Below are the code and all the weights of a small trained network. Each question names an input and a class and asks about switching units off, where a switched-off unit gives its printed mean instead of its output.

import numpy as np


def w(rows, s, z=0):
    codes = np.array(rows[::2]) - 128.0
    scale = np.full(codes.shape[1], s)
    scale[-1] = z or s
    return codes * scale


def norm(h):
    return h / np.sqrt((h * h).mean(-1, keepdims=True) + 1e-5)


def f(y):
    return np.maximum(y, 0)


def log_softmax(a):
    a = a - a.max(-1, keepdims=True)
    return a - np.log(np.exp(a).sum(-1, keepdims=True))


def net(x, mask):
    res = np.array(x, float).reshape(1, 7) / 4 @ E
    u = 0
    for l in range(2):
        y = f(norm(res) @ A[l][:, :-1].T + A[l][:, -1])
        res = res + np.where(mask[u : u + 8], y, B[l][:, -1]) @ B[l][:, :-1]
        u += 8
    return log_softmax(norm(res)[-1] @ U[:, :-1].T + U[:, -1])


A, B = {}, {}
E = w([
[131,127,108,143,118,133,146,111,139],'x0',
[169,65,233,174,255,84,158,12,177],'x1',
[244,254,156,125,140,125,191,76,2],'x2',
[135,133,103,141,139,121,113,122,126],'x3',
[130,142,122,142,128,78,134,142,142],'x4',
[105,224,91,83,212,151,165,135,225],'x5',
[128,134,154,144,133,161,119,149,127],'x6',
],0.008)
A[0] = w([
[138,41,125,78,133,166,137,145,55,127],'L0N0',
[146,57,126,172,119,92,95,74,100,77],'L0N1',
[171,85,130,165,89,95,116,168,118,63],'L0N2',
[173,89,186,154,254,105,173,60,157,64],'L0N3',
[151,45,138,184,94,106,111,146,88,41],'L0N4',
[127,85,143,134,144,135,118,115,197,86],'L0N5',
[85,59,116,138,110,129,99,114,207,59],'L0N6',
[85,219,117,62,220,149,138,116,231,2],'L0N7',
],0.0091,0.0053)
B[0] = w([
[98,132,125,145,132,102,189,131,151,180],'L0N0',
[82,112,145,152,136,173,155,128,99,193],'L0N1',
[66,134,135,121,166,147,210,125,73,161],'L0N2',
[58,182,144,96,110,145,89,65,159,254],'L0N3',
[143,110,96,198,172,137,157,159,124,186],'L0N4',
[151,134,165,106,116,126,90,125,144,179],'L0N5',
[237,110,109,101,106,100,115,144,148,206],'L0N6',
[111,41,88,211,184,140,251,190,46,208],'L0N7',
],0.011,0.0084)
A[1] = w([
[158,88,198,108,160,94,113,67,209,163],'L1N0',
[111,68,179,164,77,126,120,111,71,4],'L1N1',
[172,165,107,80,156,172,128,115,105,43],'L1N2',
[147,203,49,55,36,152,108,182,132,89],'L1N3',
[139,96,108,97,150,132,87,177,211,87],'L1N4',
[103,144,92,149,81,138,156,192,104,105],'L1N5',
[209,247,132,96,127,143,166,76,69,121],'L1N6',
[150,84,101,113,102,116,91,162,161,30],'L1N7',
],0.011,0.0026)
B[1] = w([
[78,227,89,88,77,167,86,97,70,229],'L1N0',
[138,126,31,187,218,105,184,187,113,189],'L1N1',
[182,84,70,169,114,118,114,109,105,157],'L1N2',
[45,182,169,199,222,156,118,15,124,225],'L1N3',
[224,109,151,122,73,56,119,209,95,195],'L1N4',
[50,175,187,59,134,166,131,4,131,241],'L1N5',
[205,23,123,94,69,81,67,253,219,254],'L1N6',
[254,149,186,79,112,99,90,141,170,180],'L1N7',
],0.0086,0.0079)
U = w([
[23,214,138,76,115,157,53,6,139,144],'0',
[109,67,53,168,171,137,243,180,85,238],'1',
[231,78,117,47,47,84,15,204,192,1],'2',
],0.011,0.00094)

Each question gives the input, the list of numbers given to net, and the class t.
The units are the neurons (one row each of A and B). Each row of codes is followed by its name. A weight is (code - 128) times the scale printed after its matrix; where a second scale follows, it is the last column's (A, B and U).
mask holds one flag per neuron, layer by layer. A switched-off neuron (its flag False) gives its mean, the last column of its row in B, instead of its output. The means were averaged over made-up inputs and are rounded, as every weight is.
A unit's drop is (log p(t) with every unit on - log p(t) with that unit switched off) / (log p(t) with every unit on - log p(t) with every unit switched off).
The circuit of an input: a set's keep is (log p(t) with only the set's units on - log p(t) with every unit switched off) / (log p(t) with every unit on - log p(t) with every unit switched off). Starting from the 12 units with the biggest drops (on a tie, the unit counted first), units are removed one at a time, each time the one whose removal leaves the highest keep (on an exact tie, the one counted first), for as long as the keep stays at least 0.8.
circuit, biggest first: the units of the circuit, biggest drop first
most important unit: the unit with the biggest drop
k most important neurons: the k neurons with the biggest drops, biggest first
top k neurons in layer l: the k neurons of layer l with the biggest drops, biggest first
drop of u: that unit's drop, to one decimal
input [-7,-6,-4,-7,8,-8,8], class 1: circuit, biggest first : [L1N1]
input [1,3,-5,0,-7,4,-5], class 2: 2 most important neurons : [L0N6; L0N5]
input [2,6,-7,-8,-6,2,2], class 2: 2 most important neurons : [L0N6; L1N4]
input [2,-3,-5,8,4,-6,-2], class 1: 2 most important neurons : [L0N2; L1N6]
input [-1,5,7,-6,3,6,-1], class 2: 2 most important neurons : [L1N6; L1N3]
input [-2,-7,-7,2,-4,0,-3], class 0: top 2 neurons in layer 1 : [L1N3; L1N6]
input [6,7,-4,-2,1,-5,0], class 0: top 2 neurons in layer 0 : [L0N3; L0N7]
input [-3,8,-7,-8,1,-7,4], class 0: 3 most important neurons : [L1N0; L0N7; L0N3]
input [-5,-6,7,-2,3,8,3], class 1: top 2 neurons in layer 1 : [L1N6; L1N3]
input [-6,5,-1,8,3,-5,-2], class 0: top 3 neurons in layer 0 : [L0N3; L0N7; L0N5]
input [-3,-6,6,5,4,-5,-8], class 0: 3 most important neurons : [L1N3; L1N5; L0N7]
input [2,-6,-2,-2,-3,-6,-3], class 0: top 2 neurons in layer 0 : [L0N7; L0N1]
input [-2,4,-7,-3,-7,-5,-7], class 2: 2 most important neurons : [L0N6; L0N7]
input [3,-6,3,1,-3,-3,-7], class 0: most important unit : L1N3
input [4,-5,1,4,5,-5,-5], class 0: 2 most important neurons : [L0N7; L1N5]
input [1,5,7,-2,-7,7,0], class 1: top 3 neurons in layer 0 : [L0N7; L0N6; L0N5]
input [5,-3,6,7,-5,-1,2], class 2: drop of L1N6 : 2.1
input [4,0,-6,6,3,8,8], class 1: drop of L0N7 : 5.4
input [-2,-7,1,-6,6,-1,8], class 0: drop of L0N6 : 0.0
input [5,5,-3,-5,-2,8,-1], class 1: most important unit : L0N7
input [-4,4,-2,5,4,7,3], class 1: drop of L0N7 : 5.7
